How the points are linked:
MJ * DP
MJ + HH
TH § DP
TH + GJ
ZM $ GJ
ZM § CR
HB * MB
HB & HH
SR * BD
SR ! HH
JM * BG
JM ~ HH
JC + BD
JC ! DP
DP $ JF
DP ^ QF
DP @ GN
DP * MJ
DP § TH
DP & BZ
DP + ZJ
DP ~ LD
DP ! JC
QZ ^ MB
QZ & SQ
NQ § BD
NQ ! GJ
BT $ MB
BT & CR
ZJ $ CR
ZJ ^ SQ
ZJ @ SC
ZJ * HH
ZJ § GJ
ZJ & MB
ZJ + DP
ZJ ~ BG
ZJ ! BD
BS § BG
BS ~ GJ
SN § MB
SN & GJ
QS ^ BD
QS ! SQ
BG $ HQ
BG ^ HR
BG @ FM
BG * JM
BG § BS
BG & ZL
BG + LD
BG ~ ZJ
BG ! LS
RF @ MB
RF & SC
NM @ BD
NM ! SC
LH $ SC
LH @ CR
PH @ HH
PH * SC
MR @ GJ
MR § SC
BZ & DP
BZ + MB
SC $ LH
SC ^ HD
SC @ ZJ
SC * PH
SC § MR
SC & RF
SC + GN
SC ~ FM
SC ! NM
BD $ DQ
BD ^ QS
BD @ NM
BD * SR
BD § NQ
BD & RL
BD + JC
BD ~ LS
BD ! ZJ
SQ $ GT
SQ ^ ZJ
SQ @ HD
SQ * MT
SQ § DC
SQ & QZ
SQ + QF
SQ ~ HR
SQ ! QS
LD + BG
LD ~ DP
LS ~ BD
LS ! BG
CZ $ HH
CZ * CR
GT $ SQ
GT ^ CR
DQ $ BD
DQ ! CR
CR $ ZJ
CR ^ GT
CR @ LH
CR * CZ
CR § ZM
CR & BT
CR + JF
CR ~ HQ
CR ! DQ
HR ^ BG
HR ~ SQ
FM @ BG
FM ~ SC
GZ * GJ
GZ § HH
QF ^ DP
QF + SQ
ZL & BG
ZL ~ MB
DC ^ GJ
DC § SQ
HQ $ BG
HQ ~ CR
MB $ BT
MB ^ QZ
MB @ RF
MB * HB
MB § SN
MB & ZJ
MB + BZ
MB ~ ZL
MB ! RL
HH $ CZ
HH ^ MT
HH @ PH
HH * ZJ
HH § GZ
HH & HB
HH + MJ
HH ~ JM
HH ! SR
GJ $ ZM
GJ ^ DC
GJ @ MR
GJ * GZ
GJ § ZJ
GJ & SN
GJ + TH
GJ ~ BS
GJ ! NQ
GN @ DP
GN + SC
JF $ DP
JF + CR
HD ^ SC
HD @ SQ
RL & BD
RL ! MB
MT ^ HH
MT * SQ

The rows follow the links: the fewer symbols apart two points are, the more alike their rows tend to be.

Each row is also shifted at random along 4 hidden directions that mean nothing.

Each row, then its point:
[ -80 -480  -38 -111   24  255  262  123 -126 -185   41  224  357  335 -250 -153  365  191 -494 -486  109 -734   61  703  187   44  -17   66  -29  215    3  484  -96 -124 -266 -390  320  303 -368 -199    6  322 -219  432 -374 -172   72  282   30   74  155 -164  281  142  197  574 -158  -51  277 -456  159   21]; point QF
[ 280 -187  246 -238 -316  -26  185 -337   34 -403   22 -200  -73 -131 -297  -32   73 -103 -584   60 -139  319 -187  -35  163   41  438 -171 -319 -168 -233 -174   32 -305   51  281  454 -128  -12  183 -402 -154 -226 -194 -301 -204   33 -319  -30   40    4  475   64  163   44  -53  315   73  641  145   80 -416]; point MT
[  20  -31   20  216    4  173  109   74 -207  -38 -254 -487  279    4 -255  209    7  196  206  153 -289  189   77 -596  119   84 -139 -429  -14  -13  454 -208  -17  -86 -216   36 -233 -101  556 -199   89 -321  434 -259   80  337   93  596  149 -147 -676 -171   64 -253  -75 -303   25  -87 -541  468  622 -559]; point BS
[ 155 -122 -432 -194  -48 -144 -353   78 -226  172  -84  257 -135  -10  474 -194 -278    0   52  189 -293  260  -94 -419 -469  -43 -588    8   39 -448  124  132 -127  373 -111  414 -343  -96  553  192  -37  172   68  -49  502  341   -2  112   45  236  130  -98  277 -211  170 -113   29   13 -261  107  548   31]; point DQ
[-152  -61 -183  -54 -180  -70 -368   32   56   63  311  294  -84 -223  255  -56 -328  -15  167   67  -62  258   64   99  329 -145 -343  218   22   48 -125  403  -68  481   44   53 -232 -150 -309  123  132   84 -214  -26   53 -158  105 -225  -79   42  325  -64  133  -42  217  -10  -21   18   71 -183 -427  495]; point CR
[ -23 -174   74   47 -208 -305  -83   -8  -88   78  234  456   36 -288  374  -79  124  -15  184  102   37   22   37  186 -377   33  156  359  278  183 -112  383  -85   27   -3 -167 -184 -138 -144  148  133  143   19  156  107  147  160 -157 -150  236  294  -82  148  229  -56   86 -123    6  -41 -599 -353  105]; point BD
[ 127  -35  121 -154  412   74  168  151  -79   98  149   34  161 -182 -307  -88  223  214 -666  -78  619 -184   -1  404 -139   34  233  -87 -255  158 -216 -180   24 -169  -53  -72  850 -157 -323   43  131  131 -303  148 -362 -208  153  -98 -172  103   27  -74 -330  159   57  328  -60   60  614 -181    5  -63]; point HD
[  20  107  -55   57  371 -238   33  -27 -121  534 -188  431   74 -109  409 -153   -5  -14  318  203  390  156   99 -119 -627    9 -122  208  366   63  119 -342 -142  -26  -72   -1 -115    3  205    6   92   11  266  -74  210  170   31   53   25  195   98  -29 -222   70   -8   37 -104   12 -378 -249   65  157]; point NM
[  53  111  167  109 -195 -572  271   14  -10  -73 -864  109  -51  -97  501 -115 -108  205  236  250 -291  562  179 -183 -113   63  167  235  103   88   29  -23  134  120  -43  367 -744  222  227  231  -18 -671  362 -485 -295   14  280 -296  183  120  182  -38 -173 -209  264   69  -42   12 -485  100  -96 -273]; point QS
[ -72  273 -264  152  145  -49 -113   41  -87  306  -86  419   74   15  367 -336  -71 -136  508  279    8 -522  225  -13  -80  -20 -583  311   42  580  279  213  169  257  312 -555 -685   42    6   95  117 -188  136  351  -66  -51 -298  314  -49  -73  154 -186  188 -378  333  255  -35   15 -701   47  101  534]; point BT
[ 175 -227 -104 -120   19  101   56 -309 -291 -130 -142   33  128  -57   74 -202  -34 -331   15  163 -266   65  -84 -289 -425   45 -205 -261  130 -141  283 -137  -76 -476 -257  123 -217 -144  546  184 -361   22  187  -51  281  305   59  104   23  257  -10  201  306 -180 -177  -64  347  -14 -199   58  788 -327]; point SR
[-173  -71 -447  -55   29  104 -326   43 -256  247 -321  347  -28  501  391 -122 -342   30  368 -166 -236   85   21   11 -168   -7 -561  -69  143 -320  195   83 -156  374 -235  153 -596  474  281 -124   52  137   19 -153  395  139   78   59  268  -73  113 -131  177 -209  291  -71  -36  -26 -501  168  365  512]; point JF
[  55 -149 -100 -212  296  343 -114  146   78  214  834  373  -81 -196 -338  -57  277   -3 -612 -233  614 -910 -179  384 -514   29  -15  -14  197  -50 -179   51 -108 -169  353 -215 1080 -455 -376    8   37 1089 -468  850  214 -166 -382  169 -263  229   96 -181  184  568 -189  377 -240  -90  873 -297  104  203]; point RF
[ -18    6   79   76  -67  191  151  154   57 -440  429 -686  -24    1 -553    9  139  163 -458    7   -3 -618  -49  -91  257  -80   72 -248 -339  -43   85   59  258 -111  259 -324  751 -177 -109  188  128  232 -168  381  -76   46 -398  489 -136   14 -368 -104  288  126  -76   -4 -138   -2  573  266  109 -613]; point ZL
[-130  241 -139 -106  -11  224   24   96    3  302 -438  506 -571  153  209   -1   -7  104 -217   48  -86   46  -73 -146 -311 -141 -234 -135  715 -335  -93  261  -98   94  425  719 -250 -301   78   50 -198  683  231  242  245 -224 -575 -196    7    1  152 -172  480  155   62  278 -150  -74  -71  205  148  767]; point QZ
[ 120  -60   79   10  -24 -350   35  -10   59  143 -160  183   39 -154  281  269  155   31  303  222  -77   72   99  -34 -234  251   60  228  248  118  229  103 -203    4 -108 -237 -464  -90  236 -277  208 -259  255 -112  -98  178  156   -8  -55  144 -165 -183   67   50  -89    5  -68  -22 -653 -167  -21 -178]; point NQ

Start here and follow the symbols in turn, left to right. Where do you end up?
Answer with the point's name.
[  40   62  228  279 -180 -297  104  128   54 -523  267 -824   66 -299 -137  100   72  196 -278  -31 -247  384  -29 -249   48 -235  535   57 -419  -91  -97   77  201   53  -54   82  325  -72  -53   80  259 -124 -121 -239 -180  123  210   29  -23  236 -149   12 -162  124 -149 -296  -41   55  629  -57 -479 -753]
~ § ! &: SN
[ 106  -53  -47 -121 -129  -99 -178   54  233 -223  333 -104   73 -179    6  390 -159   29   70   82 -132   42   82  212  455  162 -126  224 -624  322 -137  163  -36  417  -11 -356  177 -206 -253 -217  152 -313 -397 -180 -360  -88  233 -233  -56    2 -318   22 -146 -155  263 -131   49   -3  -15 -155 -223 -372]
§ & &: CR
[-112 -189 -128   90 -125  143   19   88  126  279 -425  568    5  -57  224  233   12  112  -36  126    9   36   27   69 -110  263   30  110  546  119  -52  284 -354  -10 -109  240 -360 -253 -113 -327  -89  249  157  144 -200 -349  156 -171  -26  -99 -353 -187  368  260  210  466 -122  -19 -494 -174  -16  540]
^ ^ § $: GT
[  17  285  109  -64  222  -50   75   67  -47   70 -129 -231  -14  487 -144    1  -22   54  188 -246  171  349   24   53  -90  -12  180 -172 -194 -248  -55 -503  114   72 -216  167  112  571  224 -112  107 -513   95 -272   37   74  104 -121  231  -59   30  -15 -579 -244   66 -224   55  -33  -13  241  116 -259]
@ @ +: SC
[ -38  -62  171  -10  -95  -24   88   85  105 -193   69  -67  174  421 -175  266   50   90   65 -340 -218  -78  -45  226  249  279  138  -32 -226   28    1  -69  -21  -99 -137 -193   75  389  -30 -426  170 -401 -120 -215 -128   29   99 -111  153 -166 -305 -118 -177   47  -93 -216 -131   20 -124  174  122 -354]
+ + §: DP
[ -48 -286   85  -75  -82  144   74  123 -194 -318  314  147  457  352 -229  -66  311   76 -158 -465   33 -507   67  545  213   45   62   -2 -156  150   74  264  -28 -110 -109 -542  229  464 -296  -53  181   -1  -64  356  -87   20  114  178  181    6  106 -132  200   22    3  114  -76  -11  230 -203  261 -207]
+ § ! §: BD
[ 283  -14    5 -104 -120   90   14 -218  129 -409   37 -123  -11  -47 -153  354   56 -333 -108  -37 -285  298  -98 -305  124  142  169 -420 -134 -335 -185  -90  -62 -340 -326  174   95 -199  226 -179 -316 -109  -51 -343  -22   81   -1  -86   73  -20 -368  371   46   68 -234 -252  218  -87    1  232  339 -355]
§ ! ! §: GZ
[ 101  278    4 -117  -25  174  147   96  -53 -174 -182 -286  -88  510 -188    5  -31  133   42 -233 -336 -240   94   31  135  -20  -10 -466 -198 -390   98  -25  297  -55  229  -63  -65  404  419  -78   63 -373   86   36   11  131 -334   -9  286 -119    8  -80  -32 -199  -39 -240   30   25  121  565  593 -398]
+ + &: DP
[  92 -159  125 -150 -112   31   77 -261 -164 -273  296 -225  153  -31 -305  -56   54 -268 -159  -25 -120   87  -85   42  318  -18   65  -21 -142   48  -53 -148   48 -471 -158 -132  191 -134  -42  176 -363 -172 -104  -58   59   78  150  -55  -51  -32  126  492  109   -9 -125  -22  344   -9  378   96  296 -339]
§ * & §: MB
[-290  156   53  213  210  -47  -93   83   30  338    2 -286 -197 -172   34   37  -18   87   12  -82  378  437  -39 -345 -248 -130  269    8  297 -129  -78 -284  -48  202 -113  251  221 -209   -1  122   31  288   -3 -220  263 -133   78   67 -101  -56 -111  -71 -351  163  -86  -86 -166  -11  220 -152 -573  314]
@ + ~: DP
[-424   91    4  461 -174  -51   90  -62  -62  107 -726 -307 -187  -55  210 -202  -53   91  271   87 -201  554   40 -466  185 -225  144  106  282   45  213   44   -1   78  -20  408 -694   41    6  169   25   11  270 -268 -183 -228   86   29   96 -174  -70   37 -107  -64  114  123  -65   53 -445   57 -679  479]
~ ! ^ @ @: BD
[  21   41   92   33  -59 -357   99   -7  -89 -185 -317 -120   96  430  289  -92  -92  151  423 -230 -316  200  169  111  -35  -48  -32  109   21 -163  129 -134   92  134 -149   43 -396  635  411  -62  132 -611  248 -265  137  310  117  -78  399   79   89  -93  -88 -283  -52 -362    0  117 -339  131  233 -512]
! @ @: DP
[ 368  227    4 -172  412   95   57   51 -202  227 -274  -91  268    6 -222  213   -6    8  133  179   96  116   96 -301 -346  208 -150 -416  -21 -194  343 -553 -155  -28 -248  112  173  -17  533 -211  162 -399  158 -222   97  358   90   90  119  -76 -237 -159 -342  -91  -83 -352   55   15 -422  487  823 -429]
§ § § ~ ~: SC
[  10   74 -258   39  398  137 -122  164 -211  391  137   30  206  -74   39  -66 -135   18   39   62  370  -42   67  -54 -304   23 -442   27 -300   15   72 -438   43  224 -205 -136  268  -29   13   60  128 -103 -133   87  121  165  114   73  -21  -38   50 -206 -211 -181  177   33  -82   -3  -43   53  320  -54]
@ * * !: DQ
[-376 -231  103  329   43  -69   31 -314   -7  257 -144    9   97 -144  193 -310  192 -519  318  161   -8  -76  -71   -2   35 -119 -102  320  390  295  287   90  -87 -336   52 -149 -477 -121 -205   69 -270  245  123  198  165 -180  154  338  -55 -163  -30  208  227   46   24  129  127  -40 -402 -379 -563  576]
~ ^ *: SQ
[ 330  151  268  -25  337 -112  164  -32   58   26  206 -242  404 -237 -312  -68  128  254  166   94  364 -108  147  222  185   -1  351 -103 -475  563  -68 -433  228 -154  -75 -421  545  108 -147  219  266 -790  -64 -104 -348    4  227  -16  -53 -111  221  -59 -834 -225    7 -135   46  -28  225  -39  -90 -560]
* * @ @: SC
[ 254  276   52 -219 -115 -175  167   25  -56 -157 -402 -207  -69  205  119 -165  -67  152  307  261 -399  -13   89 -342 -188   32  -39  -86  -84 -141  225 -175  463   13  301  -41 -321   24  552  170  134 -532  318  -99  150  484 -482  -39  180  155  117 -133 -118 -331  -54 -306   26   76 -265  589  675 -659]
! $ $: MB
[ 122  342  -99 -315 -277  185 -169  119  -43 -117  102  -16 -608   95 -283   97 -114  218 -353  -68 -316  274 -144 -496 -147  -32   64 -525  213 -910 -168   76  106  130  405  631  357 -294  430  163 -204  416  -16   19  604  157 -616 -408  -55   44  -83 -142  237  262 -202 -285 -134 -128  550  674  521  -39]
~ ~ * & &: HB
[   6   35 -118   -3   79  215   53 -211 -117  130  -54  419  -72   74  -14 -215  149 -460  110  113 -157 -591  -74  101  -87   77 -233 -189  370   67  137  -31  124 -415  320 -164 -244 -246  -28  136 -426  226  125  434  194  125 -513  351 -154    9  159  168  344  155    9  146  205   47 -237   96  331  269]
* § & ~: BS
